Below is a small trained network, with its code and all its weights. Each question gives an input and a class and asks what happens when units are switched off, that is, made to give their printed mean instead of their output.

import numpy as np


def w(rows, s, z=0):
    codes = np.array(rows[::2]) - 128.0
    scale = np.full(codes.shape[1], s)
    scale[-1] = z or s
    return codes * scale


def norm(h):
    return h / np.sqrt((h * h).mean(-1, keepdims=True) + 1e-5)


def f(y):
    return y / 2 * (1 + np.tanh(0.7978845608 * (y + 0.044715 * y**3)))


def log_softmax(a):
    a = a - a.max(-1, keepdims=True)
    return a - np.log(np.exp(a).sum(-1, keepdims=True))


def net(x, mask):
    res = np.array(x, float).reshape(1, 3) / 4 @ E
    u = 0
    for l in range(3):
        y = f(norm(res) @ A[l][:, :-1].T + A[l][:, -1])
        res = res + np.where(mask[u : u + 7], y, B[l][:, -1]) @ B[l][:, :-1]
        u += 7
    return log_softmax(norm(res)[-1] @ U[:, :-1].T + U[:, -1])


A, B = {}, {}
E = w([
[191,117,95,114,44,114,98],'x0',
[1,74,243,194,100,102,206],'x1',
[34,10,172,29,180,103,188],'x2',
],0.0044)
A[0] = w([
[96,147,150,120,21,59,158,3],'0.n1',
[91,89,219,127,2,75,163,55],'0.n2',
[192,62,145,99,9,62,80,35],'0.n3',
[228,175,51,136,69,159,53,114],'0.n4',
[130,43,114,12,211,138,121,76],'0.n5',
[71,142,156,170,144,164,110,80],'0.n6',
[92,51,73,66,211,137,190,150],'0.n7',
],0.0063,0.002)
B[0] = w([
[139,50,78,96,159,164,129,151],'0.n1',
[143,36,57,189,99,176,162,207],'0.n2',
[164,153,67,2,154,236,141,169],'0.n3',
[225,142,43,238,165,45,22,254],'0.n4',
[56,170,222,30,43,54,69,201],'0.n5',
[131,154,241,173,181,116,193,140],'0.n6',
[94,248,191,112,90,79,81,199],'0.n7',
],0.0054,0.0068)
A[1] = w([
[79,160,135,132,76,44,107,4],'1.n1',
[142,151,143,132,127,72,144,71],'1.n2',
[139,133,86,38,67,41,124,34],'1.n3',
[241,162,66,147,99,120,100,56],'1.n4',
[2,29,111,191,110,136,180,69],'1.n5',
[191,179,73,66,196,94,126,49],'1.n6',
[130,110,131,136,181,196,151,99],'1.n7',
],0.0059,0.0023)
B[1] = w([
[101,66,36,116,97,180,108,147],'1.n1',
[144,109,114,114,111,214,131,127],'1.n2',
[8,163,145,188,126,103,122,166],'1.n3',
[131,110,96,205,156,97,56,255],'1.n4',
[253,67,166,232,119,18,195,229],'1.n5',
[98,54,139,207,95,55,137,176],'1.n6',
[65,142,110,163,150,134,220,122],'1.n7',
],0.0046,0.0045)
A[2] = w([
[70,127,190,3,125,135,81,94],'2.n1',
[126,244,196,145,219,128,141,8],'2.n2',
[158,141,89,178,113,121,28,46],'2.n3',
[145,103,80,173,157,61,95,94],'2.n4',
[161,126,55,132,54,211,129,81],'2.n5',
[81,134,118,97,138,69,163,74],'2.n6',
[181,97,46,158,114,147,61,194],'2.n7',
],0.0066,0.0012)
B[2] = w([
[92,85,157,110,28,96,75,201],'2.n1',
[28,152,3,22,163,170,146,143],'2.n2',
[181,149,221,205,210,80,127,243],'2.n3',
[146,179,117,165,145,37,129,218],'2.n4',
[157,106,108,18,178,150,59,151],'2.n5',
[139,164,123,141,86,106,93,140],'2.n6',
[150,171,125,111,190,131,14,254],'2.n7',
],0.006,0.0057)
U = w([
[133,60,165,226,99,83,245,167],'0',
[176,59,43,60,111,214,145,103],'1',
[157,165,130,94,101,195,158,3],'2',
[202,177,96,197,190,73,52,188],'3',
[33,148,169,44,37,74,100,168],'4',
[51,210,70,134,200,208,200,84],'5',
],0.012,0.0063)

Each question gives the input, the list of numbers given to net, and the class t.
The units are the neurons (one row each of A and B). Each row of codes is followed by its name. A weight is (code - 128) times the scale printed after its matrix; where a second scale follows, it is the last column's (A, B and U).
mask holds one flag per neuron, layer by layer. A switched-off neuron (its flag False) gives its mean, the last column of its row in B, instead of its output. The means were averaged over made-up inputs and are rounded, as every weight is.
A unit's drop is (log p(t) with every unit on - log p(t) with that unit switched off) / (log p(t) with every unit on - log p(t) with every unit switched off).
The circuit of an input: a set's keep is (log p(t) with only the set's units on - log p(t) with every unit switched off) / (log p(t) with every unit on - log p(t) with every unit switched off). Starting from the 12 units with the biggest drops (on a tie, the unit counted first), units are removed one at a time, each time the one whose removal leaves the highest keep (on an exact tie, the one counted first), for as long as the keep stays at least 0.8.
circuit, biggest first: the units of the circuit, biggest drop first
unit that matters most: the unit with the biggest drop
top k neurons: the k neurons with the biggest drops, biggest first
drop of u: that unit's drop, to one decimal
input [-6,4,5], class 4: circuit, biggest first => [2.n3; 0.n4]
input [7,-7,6], class 4: circuit, biggest first => [0.n5; 1.n5]
input [7,1,4], class 1: circuit, biggest first => [0.n2; 0.n3]
input [6,5,0], class 1: unit that matters most => 0.n3
input [-7,3,-2], class 5: top 3 neurons => [2.n2; 0.n2; 0.n6]
input [-6,4,-6], class 5: top 3 neurons => [2.n2; 0.n2; 0.n4]
input [-4,2,0], class 5: top 4 neurons => [0.n6; 2.n2; 0.n5; 0.n2]
input [-2,0,-1], class 5: top 2 neurons => [0.n4; 0.n5]
input [2,5,-2], class 0: top 2 neurons => [0.n4; 1.n5]
input [-8,1,-7], class 5: top 2 neurons => [2.n2; 0.n4]
input [-2,3,3], class 0: top 2 neurons => [1.n5; 0.n2]
input [-8,7,-6], class 0: top 2 neurons => [0.n7; 1.n5]
input [8,5,0], class 1: drop of 0.n3 => 0.1
input [1,4,-4], class 0: drop of 1.n1 => 0.0
input [3,7,-5], class 0: unit that matters most => 0.n4
input [3,8,-6], class 0: drop of 0.n4 => 0.4
